Below is a small trained network, with its code and all its weights. Each question gives an input and a class and asks what happens when units are switched off, that is, made to give their printed mean instead of their output.

import numpy as np


def w(rows, s, z=0):
    codes = np.array(rows[::2]) - 128.0
    scale = np.full(codes.shape[1], s)
    scale[-1] = z or s
    return codes * scale


def f(y):
    return np.maximum(y, 0)


def log_softmax(a):
    a = a - a.max(-1, keepdims=True)
    return a - np.log(np.exp(a).sum(-1, keepdims=True))


def net(x, mask):
    res = np.array(x, float).reshape(1, 7) / 4 @ E
    y = f(res @ A[0][:, :-1].T + A[0][:, -1])
    res = res + np.where(mask, y, B[0][:, -1]) @ B[0][:, :-1]
    return log_softmax(res[-1] @ U[:, :-1].T + U[:, -1])


A, B = {}, {}
E = w([
[116,12,158,155,98,205,189,143,28,76,95],'x0',
[146,114,23,161,157,236,49,123,139,164,103],'x1',
[62,163,70,84,103,165,207,255,109,191,81],'x2',
[120,91,124,189,62,121,63,209,94,205,154],'x3',
[185,147,224,212,171,86,146,180,128,134,72],'x4',
[89,106,103,197,130,132,125,112,53,56,28],'x5',
[117,118,102,43,74,176,130,94,138,111,96],'x6',
],0.0067)
A[0] = w([
[121,107,145,79,127,93,185,155,121,89,148,149],'n1',
[142,98,125,100,108,125,56,74,129,128,194,111],'n2',
[169,191,107,101,116,95,146,165,178,184,206,177],'n3',
[88,138,126,49,133,192,152,106,154,147,161,128],'n4',
[125,163,142,134,125,156,96,193,147,155,79,246],'n5',
[109,122,149,115,118,118,234,159,119,127,70,199],'n6',
[157,185,113,102,139,121,93,99,180,164,158,198],'n7',
[75,140,187,80,92,102,242,123,119,107,144,166],'n8',
[88,21,81,100,73,254,120,147,89,123,106,210],'n9',
[157,155,138,98,172,151,72,40,168,36,111,163],'n10',
[185,146,148,172,129,93,69,138,178,153,132,242],'n11',
[118,148,164,112,133,107,227,113,135,118,120,253],'n12',
[126,179,149,97,124,121,137,166,238,220,203,198],'n13',
[215,84,169,184,155,109,99,125,138,120,143,193],'n14',
[164,106,157,136,66,99,143,147,121,87,183,152],'n15',
[164,100,188,191,145,137,97,165,125,129,158,141],'n16',
],0.0077,0.0031)
B[0] = w([
[130,185,97,174,50,53,154,116,100,147,120,179],'n1',
[79,130,169,96,111,127,189,127,126,168,90,172],'n2',
[165,178,166,12,146,121,94,139,157,68,155,217],'n3',
[128,141,70,131,133,140,70,146,119,166,135,184],'n4',
[76,138,156,88,154,109,164,144,130,147,114,192],'n5',
[63,155,124,151,107,83,167,146,100,189,97,207],'n6',
[150,155,168,75,158,119,132,160,130,98,156,200],'n7',
[128,238,77,156,28,34,174,95,52,177,136,214],'n8',
[78,93,1,170,106,122,117,131,103,208,109,254],'n9',
[187,155,184,68,197,171,123,73,137,97,133,207],'n10',
[104,110,176,115,150,136,112,104,70,176,83,206],'n11',
[75,184,114,108,93,91,121,125,107,165,140,209],'n12',
[169,158,151,32,159,120,135,154,166,49,158,238],'n13',
[163,67,148,115,192,154,85,87,122,126,141,202],'n14',
[92,105,125,172,102,113,127,70,129,165,81,175],'n15',
[125,46,102,126,168,177,97,116,131,195,129,186],'n16',
],0.0081,0.0097)
U = w([
[240,143,132,255,32,173,149,194,217,41,193,2],'0',
[160,154,124,177,122,143,171,167,192,64,126,77],'1',
[63,158,84,157,58,93,195,135,87,171,93,148],'2',
[126,75,108,157,156,177,80,102,109,155,119,132],'3',
[103,102,94,137,159,124,112,202,131,129,148,119],'4',
[166,167,89,87,134,120,110,127,130,91,181,122],'5',
[150,149,224,68,185,142,138,129,145,93,137,147],'6',
[136,107,165,187,73,86,103,117,136,116,148,106],'7',
],0.0098,0.0085)

Each question gives the input, the list of numbers given to net, and the class t.
The units are the neurons (one row each of A and B). Each row of codes is followed by its name. A weight is (code - 128) times the scale printed after its matrix; where a second scale follows, it is the last column's (A, B and U).
mask holds one flag per neuron, in row order. A switched-off neuron (its flag False) gives its mean, the last column of its row in B, instead of its output. The means were averaged over made-up inputs and are rounded, as every weight is.
A unit's drop is (log p(t) with every unit on - log p(t) with that unit switched off) / (log p(t) with every unit on - log p(t) with every unit switched off).
The circuit of an input: a set's keep is (log p(t) with only the set's units on - log p(t) with every unit switched off) / (log p(t) with every unit on - log p(t) with every unit switched off). Starting from the 12 units with the biggest drops (on a tie, the unit counted first), units are removed one at a time, each time the one whose removal leaves the highest keep (on an exact tie, the one counted first), for as long as the keep stays at least 0.8.
circuit, biggest first: the units of the circuit, biggest drop first
top k neurons: the k neurons with the biggest drops, biggest first
drop when u is switched off: that unit's drop, to one decimal
input [-4,1,-4,-3,-2,8,2], class 6: circuit, biggest first -> [n10]
input [-6,-5,-6,7,5,4,-3], class 3: circuit, biggest first -> [n16; n14]
input [6,4,3,6,5,-5,-4], class 3: circuit, biggest first -> [n16; n8]
input [5,-2,-4,-3,0,-7,6], class 2: circuit, biggest first -> [n8; n3]
input [2,-8,-7,-6,-4,6,-6], class 2: top 3 neurons -> [n8; n13; n3]
input [-2,4,4,6,-3,-4,6], class 5: top 2 neurons -> [n13; n3]
input [-5,-8,6,-5,-2,-5,0], class 5: top 4 neurons -> [n13; n3; n9; n8]
input [-5,5,5,-4,8,4,-4], class 6: top 3 neurons -> [n9; n8; n1]
input [6,-7,-7,-8,6,-7,-1], class 7: top 2 neurons -> [n14; n9]
input [-6,-1,0,-3,-5,4,-2], class 6: top 2 neurons -> [n9; n8]
input [7,-8,-6,-2,-6,-1,0], class 2: drop when n9 is switched off -> 0.0
input [-8,8,-4,1,0,5,-8], class 6: drop when n9 is switched off -> 0.2
input [4,-2,-4,8,-3,-3,0], class 3: drop when n1 is switched off -> 0.1
input [4,-3,-2,-7,6,6,-6], class 2: circuit, biggest first -> [n6]
input [-7,-6,6,-1,-7,2,6], class 5: drop when n2 is switched off -> 0.2
